Here is a tiny trained network, its code and every weight. The questions are about switching its units off for an input and a target symbol, where a switched-off unit gives its printed mean instead of its output.

import numpy as np


def w(rows, s, z=0):
    codes = np.array(rows[::2]) - 128.0
    scale = np.full(codes.shape[1], s)
    scale[-1] = z or s
    return codes * scale


def norm(h):
    return h / np.sqrt((h * h).mean(-1, keepdims=True) + 1e-5)


def f(y):
    return np.maximum(y, 0)


def softmax(a):
    e = np.exp(a - a.max(-1, keepdims=True))
    return e / e.sum(-1, keepdims=True)


def log_softmax(a):
    a = a - a.max(-1, keepdims=True)
    return a - np.log(np.exp(a).sum(-1, keepdims=True))


def net(x, mask):
    ids = ['ΓΩζθλπ'.index(c) for c in x.split()]
    T = len(ids)
    res = E[ids] + P[:T]
    r = norm(res)
    for j in range(2):
        rows = slice(3 * j, 3 * j + 3)
        q, k, v = (r @ M[0][rows].T for M in (Q, K, V))
        z = softmax(np.where(np.tri(T) > 0, q @ k.T / 3**0.5, -1e9)) @ v
        o = O[0][rows]
        res = res + np.where(mask[j], z, o[:, -1]) @ o[:, :-1]
    y = f(norm(res) @ A[0][:, :-1].T + A[0][:, -1])
    res = res + np.where(mask[2:14], y, B[0][:, -1]) @ B[0][:, :-1]
    return log_softmax(norm(res)[-1] @ U[:, :-1].T + U[:, -1])


Q, K, V, O, A, B = {}, {}, {}, {}, {}, {}
E = w([
[254,186,197,93,138],'Γ',
[109,237,197,141,138],'Ω',
[249,249,163,150,109],'ζ',
[189,205,186,105,101],'θ',
[121,120,84,233,100],'λ',
[174,62,123,60,50],'π',
],0.0067)
P = w([
[138,106,253,187,22],'0',
[142,134,203,143,29],'1',
[140,149,166,129,57],'2',
[145,156,139,124,73],'3',
[141,165,121,115,102],'4',
[144,167,104,109,116],'5',
[146,170,83,104,126],'6',
[146,176,61,89,144],'7',
[147,180,65,89,157],'8',
],0.0049)
Q[0] = w([
[134,126,81,182,62],'head 0',
[6,116,140,161,142],'head 0',
[121,102,199,112,51],'head 0',
[125,89,164,129,179],'head 1',
[73,33,125,111,133],'head 1',
[97,107,80,183,115],'head 1',
],0.017)
K[0] = w([
[136,82,199,213,67],'head 0',
[130,176,215,169,173],'head 0',
[122,119,166,55,133],'head 0',
[141,141,142,183,95],'head 1',
[164,150,248,144,111],'head 1',
[151,187,118,125,161],'head 1',
],0.016)
V[0] = w([
[111,85,146,131,160],'head 0',
[98,129,160,116,136],'head 0',
[67,150,73,220,36],'head 0',
[151,146,117,67,119],'head 1',
[72,78,181,2,107],'head 1',
[116,230,137,111,107],'head 1',
],0.0084)
O[0] = w([
[122,164,157,112,130,4],'head 0',
[94,140,113,126,115,84],'head 0',
[61,101,87,123,192,247],'head 0',
[115,86,138,173,191,180],'head 1',
[114,125,94,149,255,121],'head 1',
[50,76,167,155,142,196],'head 1',
],0.0069,0.0028)
A[0] = w([
[161,145,107,47,162,118],'neuron 0',
[163,250,127,201,236,48],'neuron 1',
[145,80,179,75,79,109],'neuron 2',
[98,244,117,32,88,1],'neuron 3',
[123,127,183,164,78,79],'neuron 4',
[139,78,180,156,40,79],'neuron 5',
[94,64,169,97,117,111],'neuron 6',
[143,88,83,145,178,125],'neuron 7',
[154,183,52,84,207,73],'neuron 8',
[171,140,167,161,145,90],'neuron 9',
[174,131,158,126,109,124],'neuron 10',
[170,58,145,89,132,125],'neuron 11',
],0.011,0.0052)
B[0] = w([
[111,158,111,220,145,194],'neuron 0',
[254,233,116,103,202,253],'neuron 1',
[78,158,142,110,191,214],'neuron 2',
[16,125,34,61,132,166],'neuron 3',
[117,204,123,153,115,189],'neuron 4',
[174,52,86,142,102,237],'neuron 5',
[122,134,166,120,168,177],'neuron 6',
[80,173,76,157,144,203],'neuron 7',
[149,24,107,104,95,215],'neuron 8',
[122,100,138,86,141,169],'neuron 9',
[95,111,111,115,155,184],'neuron 10',
[166,125,184,98,56,221],'neuron 11',
],0.02,0.0063)
U = w([
[118,45,227,58,125,212],'Γ',
[76,255,232,183,98,160],'Ω',
[181,88,94,194,7,110],'ζ',
[81,90,169,198,247,2],'θ',
[45,189,61,15,86,113],'λ',
[210,206,97,126,206,206],'π',
],0.0067,0.0026)

Each question gives the input, a string of symbols that net reads in full, and the target symbol t.
The units are the heads (3 rows each of Q, K, V and O) and the neurons (one row each of A and B). Each row of codes is followed by its name. A weight is (code - 128) times the scale printed after its matrix; where a second scale follows, it is the last column's (O, A, B and U).
mask holds one flag per unit, heads first, then neurons. A switched-off unit (its flag False) gives its mean, the last column of its rows in O or B, instead of its output. The means were averaged over made-up inputs and are rounded, as every weight is.
A unit's drop is (log p(t) with every unit on - log p(t) with that unit switched off) / (log p(t) with every unit on - log p(t) with every unit switched off).
The circuit of an input: a set's keep is (log p(t) with only the set's units on - log p(t) with every unit switched off) / (log p(t) with every unit on - log p(t) with every unit switched off). Starting from the 12 units with the biggest drops (on a tie, the unit counted first), units are removed one at a time, each time the one whose removal leaves the highest keep (on an exact tie, the one counted first), for as long as the keep stays at least 0.8.
circuit, biggest first: the units of the circuit, biggest drop first
most important unit: the unit with the biggest drop
k most important neurons: the k neurons with the biggest drops, biggest first
drop of u: that unit's drop, to one decimal
input ζ λ π λ, target λ: circuit, biggest first	head 0; neuron 1
input θ λ θ λ λ Γ, target λ: circuit, biggest first	head 1; neuron 3
input Ω λ Ω Ω λ π π π λ, target λ: circuit, biggest first	head 0; neuron 1; head 1
input π Γ θ Γ λ π π, target ζ: circuit, biggest first	neuron 1; neuron 11; neuron 0
input ζ Ω λ λ θ π π, target Ω: most important unit	head 1
input ζ θ θ, target θ: 4 most important neurons	neuron 1; neuron 11; neuron 5; neuron 2
input θ ζ Γ, target Γ: 3 most important neurons	neuron 1; neuron 5; neuron 2
input Ω Ω Ω, target Ω: 2 most important neurons	neuron 1; neuron 8
input θ λ Γ Ω Ω π λ λ, target ζ: 3 most important neurons	neuron 1; neuron 2; neuron 3
input Ω π π ζ λ Ω π, target ζ: 3 most important neurons	neuron 1; neuron 11; neuron 8
input λ Ω λ, target θ: 3 most important neurons	neuron 11; neuron 1; neuron 8
input λ Ω Γ λ, target θ: drop of head 1	0.2
input λ Ω θ, target λ: drop of head 1	0.1
input ζ θ Γ, target Γ: drop of neuron 1	0.6
input π Γ Ω λ θ Ω, target λ: drop of neuron 4	0.0
input Γ θ λ π λ λ ζ π, target Ω: most important neuron	neuron 5
